Each row has a hidden trait or not; one of two labels after the row says which. A new part has a new trait and new labels.
[  7  14 -26  -5  -4   3  20  -1  19  11  17 -37   4 -26   2   9   3  -5
   4   8  35   0  15   0  23  27   2  10 -12  -2  -5 -16   6  16 -15  20
  -3   1 -11 -51 -12  15  -6  -1   4  11 -10   6 -11  17 -10  -3 -32  25
  19  -7 -42  12  12 -10   0   5   4  10 -19 -10 -19  14   5  -7   7  21
  15  -4 -11  -3  96 -31   8  21]
BN
[  6 -24  11   4  16 -11 -33  -9 -11 -18  -9 -79 -11 -63  -1 -20 -30  14
  20 -10 -28 -40 -19  -6 -32 -30  -2 -12 -18 -55   6  -8   8  -6 -46 -51
 -14  -9 -38 -75 -22 -23 -32  16  -9 -19   7 -13   4 -27  13 -45 -80 -34
 -36  -1 -94  -7   8 -33 -25 -14  -3 -10  15   1 -54 -46 -18   8  -7 -35
 -26  -6 -36  19 -83  31  22 -30]
BN
[  4 -15 -18  -4 -17  -5 -39   8 -22  -6  -1   3  -5   6  -8  12  -3  -7
  -2 -16 -30 -38 -24   0 -65  51  -6 -12  -6  -4  -1  -8  -1 -21   3 -70
  25   4 -23 -28  -7 -22  -3 -15 -10  32  -5   8  -5  34  -7  -6 -47  55
 -39  -3  18  16  -1  -4  -4 -27  -5  -4 -14   1 -34  44  -8  -3 -12 -17
  37  -3  -7 -13 -63 -12 -24  30]
BN
[  4  10   8  -5   6   6  17   2  23  15  11   8   6   8   4   0  14  -7
   4  13  32  13  17   2  62 -14   5  12   2  -1  -3  -5  -3   8  -4  17
 -19   1 -17  33  -2  17  -2  -9   9 -10   2   5  -7  -8   4  11  24 -18
  10   0 -10  -1  -1   4   8  16   5  15  -4  -9  28  -5  -6  -4   8  13
 -17   2  11  -7  76 -14  17  -6]
TN
[ -9 -23 -50   1 -20  17 -27   5 -33  -3  -8 -17  -8  84  -6   2 -13 -21
 -12 -22  -3 -12   5   0 -65  -9  -4  -7   0   3  -8 -13  -3 -12 -16 -60
   8  -1 -21  -3  -2 -14  14 -34  -4  28  -9  23   2  12 -10  22  -1  40
 -25 -18   1  16   0  15   4  -4  -1   1 -23   6  39  80 -27   3  -3  -7
  26  -2  21  -6  -2  21 -33  23]
BN
[  6   6  40  -2  -5  -8  46  -8  30   3  -6   7  -1 -79  -5  -2  10   2
  24  23   0  47  26  -8  56   5  11  15   4   9  -5  11  -3   9   1  38
 -21  -4   5  68  -5   5 -17  13   6 -15   6  21  -6  -9  16  15  48 -43
  -6  -7 -23 -17  10   5  -2  11   5   3   2  -2  44  -1   8  -2  14 -16
 -16   3   6   9 -26   7  36  10]
TN
[ 26  12 -11   6  12  16  41   4  19  32  12 -24  15  26  23 -15 -14  27
  35  -2  54 -16  30   4  49 -21   4  15   0 -19   4 -10  13  12 -20  24
 -16  -6 -10  -7  -4  23   7   5   9  -7   8   6   2 -10   9  26 -18 -14
  54   8 -11  -2   6   8   7  19   6  27  10   4  26 -10  -3  11  11  25
   1  -2  20  16 104  58  14 -21]
TN
[  15   -3   19    1   19  -35   10  -14   11    3    6 -112   -3 -114
    6    1  -33   19   27    6  -14  -31   -3   -4  -12   -2    2   -6
  -24  -56    3   -9   17    2  -43   -9  -13  -19  -59 -120  -35   -7
  -45   26   -8  -17    8   -5    2   -2    3  -52 -114  -13  -28    5
 -127  -10   14  -63  -26   -5    3   -7   19   12  -89  -24   -7   -4
   -2  -12  -10   -7  -53   19  -11    7   42   -9]
BN
[ 14  42   6   0   7  33  67  20  42  32  25  97  21 112  14  -3  40   7
  15  21  69  40  33   7 121   7   6  19  20  37   2   2  12  33  43  89
  -8  23  28 100  33  46  36  11  19   0   2   0  -6  -3  -4  40  79  18
  88   6 105 -10   6  58  25  32  13  32  -4   7  74   2  35  -2  18  89
  -8   8  52   3 127   3   1  -8]
TN
[ -5 -16 -15  -3  -4   8 -10   1   0 -21 -13  52  -7  -2  -9   9  15  -9
 -10   2 -24  25  -9  -3  -2  15   1  -4   6  11  -1   6  -6 -14  23 -18
   1   7   1  70  11 -12  10   0  -7   6  -7   7  -1   1  -2  18  52  16
 -38  -7  31   4   4   3   5  -7   0 -11 -21  -4  37  20  10 -12  -9 -24
   6   4  14 -13 -93 -21   2  14]
BN
